q443: [-15   7   7 -35 -10  17  17  -1   0  10  -7   0  -1 -18 -12 -19   7  18
  -6 -11 -13  22  -4  -9  -2 -28  -8   4  -2  -8 -29  12  -7   7]
q78: [ 14   7  -6 -30  -9  25  21  54   0  36  -6   4  -8  27  21  -8   1 -41
   2  21 -42  18  -9   2  -4   0  -9  19 -21   5 -36  10   0   1]
q401: [-21  15   0 -74 -12  22  16 -42 -10  17   7   1  -1  -1   3  -3  14 -35
 -13  26  16   5  15  -1  -6  34 -22 -30  12  10  32   3   8  -9]
q313: [ 33 -28  -7  21  29  68   5   3  -3 -12   8  -9  -4 -13 -18 -19  10   0
   4 -51  -7  -5   5 -17   2  -5  -6  -8  -9  12 -29  11  -5  -1]
q4: [ -5 -10 -11 -17  -1 -14   5 -75   2  -9 -13  -4   6   4   3  15  -3  19
 -10 -20 -26  -4   7   0  -1  12   7   4 -21 -11 -15  -9  -2   6]
q792: [ 15  17  16   9  -9  42  12 -22  -3  11 -14  -8 -10  16   3 -16   1  22
  -2 -21 -40  -1  -3  -2   4 -10  40 -11 -10 -34  29 -12 -13  -5]
q303: [-24   2 -16  44 -12  40 -11  -4   9  20  -6   5   6  30 -22 -20   6  33
   3 -21 -12  14  -7   0   6  16 -66  15 -23 -27  34 -14  -3 -20]
q194: [-37   3  10  60 -27  42 -10   0   9 -16  10   5   5   3  17  11   9   7
  29  17   6  -1  -3   6  -2 -42  -2 -10   1   7  19 -13  -4  -9]
q137: [ -4  22  19  -6  29  -9 -18 -22  -5   0 -11 -11   6  -8 -20  -9  -9 -62
  19  54 -16 -12  -1  -8   4  -8 -85 -20  47  35 -28 -18  -3  40]
which: [15 17] : q792
which: [-14  -3 -20] : q303
which: [ 2 21] : q78

